Below is a small trained network, with its code and all its weights. Each question gives an input and a class and asks what happens when units are switched off, that is, made to give their printed mean instead of their output.

import numpy as np


def w(rows, s, z=0):
    codes = np.array(rows[::2]) - 128.0
    scale = np.full(codes.shape[1], s)
    scale[-1] = z or s
    return codes * scale


def f(y):
    return y / 2 * (1 + np.tanh(0.7978845608 * (y + 0.044715 * y**3)))


def log_softmax(a):
    a = a - a.max(-1, keepdims=True)
    return a - np.log(np.exp(a).sum(-1, keepdims=True))


def net(x, mask):
    res = np.array(x, float).reshape(1, 7) / 4 @ E
    y = f(res @ A[0][:, :-1].T + A[0][:, -1])
    res = res + np.where(mask, y, B[0][:, -1]) @ B[0][:, :-1]
    return log_softmax(res[-1] @ U[:, :-1].T + U[:, -1])


A, B = {}, {}
E = w([
[94,134,133,112,139],'x0',
[116,125,130,124,133],'x1',
[155,108,252,112,104],'x2',
[141,171,167,183,239],'x3',
[130,128,128,129,128],'x4',
[58,155,149,234,77],'x5',
[137,154,127,120,121],'x6',
],0.015)
A[0] = w([
[85,156,141,213,79,171],'n0',
[157,149,193,147,154,114],'n1',
[135,90,220,54,107,180],'n2',
[85,132,154,98,56,118],'n3',
[140,113,253,105,102,164],'n4',
[88,108,87,105,114,185],'n5',
[153,167,161,166,230,171],'n6',
[136,115,138,102,172,112],'n7',
[81,133,104,142,43,167],'n8',
[155,94,143,94,55,157],'n9',
[124,158,140,166,149,120],'n10',
[180,144,114,164,198,153],'n11',
[110,116,81,82,114,245],'n12',
[153,188,173,116,149,110],'n13',
[131,146,64,144,132,172],'n14',
[134,116,111,90,171,232],'n15',
[129,162,65,210,240,133],'n16',
[76,173,145,200,76,169],'n17',
],0.016,0.012)
B[0] = w([
[65,90,115,170,123,235],'n0',
[119,92,209,111,157,183],'n1',
[168,157,193,104,97,254],'n2',
[129,134,141,171,97,196],'n3',
[147,95,253,141,98,252],'n4',
[162,135,83,136,126,196],'n5',
[120,147,157,122,211,246],'n6',
[121,152,150,133,143,158],'n7',
[149,112,75,187,91,222],'n8',
[141,137,134,113,78,225],'n9',
[46,89,129,123,177,170],'n10',
[113,160,143,98,154,204],'n11',
[172,139,53,119,101,235],'n12',
[141,123,153,129,144,167],'n13',
[106,102,49,137,158,195],'n14',
[139,189,95,91,149,212],'n15',
[73,188,129,119,141,252],'n16',
[55,90,132,197,117,235],'n17',
],0.014,0.019)
U = w([
[205,138,5,38,94,182],'0',
[149,204,81,88,220,178],'1',
[192,172,155,51,21,141],'2',
[172,159,191,78,185,189],'3',
[139,106,37,225,113,195],'4',
[2,153,102,125,141,117],'5',
[111,103,165,191,20,79],'6',
[63,43,196,139,164,3],'7',
],0.011,0.0036)

Each question gives the input, the list of numbers given to net, and the class t.
The units are the neurons (one row each of A and B). Each row of codes is followed by its name. A weight is (code - 128) times the scale printed after its matrix; where a second scale follows, it is the last column's (A, B and U).
mask holds one flag per neuron, in row order. A switched-off neuron (its flag False) gives its mean, the last column of its row in B, instead of its output. The means were averaged over made-up inputs and are rounded, as every weight is.
A unit's drop is (log p(t) with every unit on - log p(t) with that unit switched off) / (log p(t) with every unit on - log p(t) with every unit switched off).
unit that matters most: the unit with the biggest drop
top k neurons: the k neurons with the biggest drops, biggest first
drop of u: that unit's drop, to one decimal
input [-5,6,5,4,5,0,8], class 3: unit that matters most -> n17
input [6,-5,8,1,1,-2,-4], class 3: top 2 neurons -> [n1, n12]
input [-3,-1,-7,0,-5,-6,-3], class 0: top 2 neurons -> [n12, n6]
input [4,-2,1,-4,-4,-7,-7], class 2: top 2 neurons -> [n2, n14]
input [8,-7,1,8,-3,5,1], class 7: top 4 neurons -> [n1, n15, n12, n6]
input [-3,3,-4,3,-1,0,5], class 1: top 2 neurons -> [n17, n0]
input [8,-5,-1,-1,-4,5,-2], class 4: drop of n4 -> 0.1
input [-4,-8,7,3,7,0,8], class 3: drop of n17 -> 0.7
input [-8,-8,-3,-4,-5,0,-2], class 0: drop of n17 -> 0.3
input [2,8,1,-4,-2,-6,5], class 2: drop of n14 -> 0.2
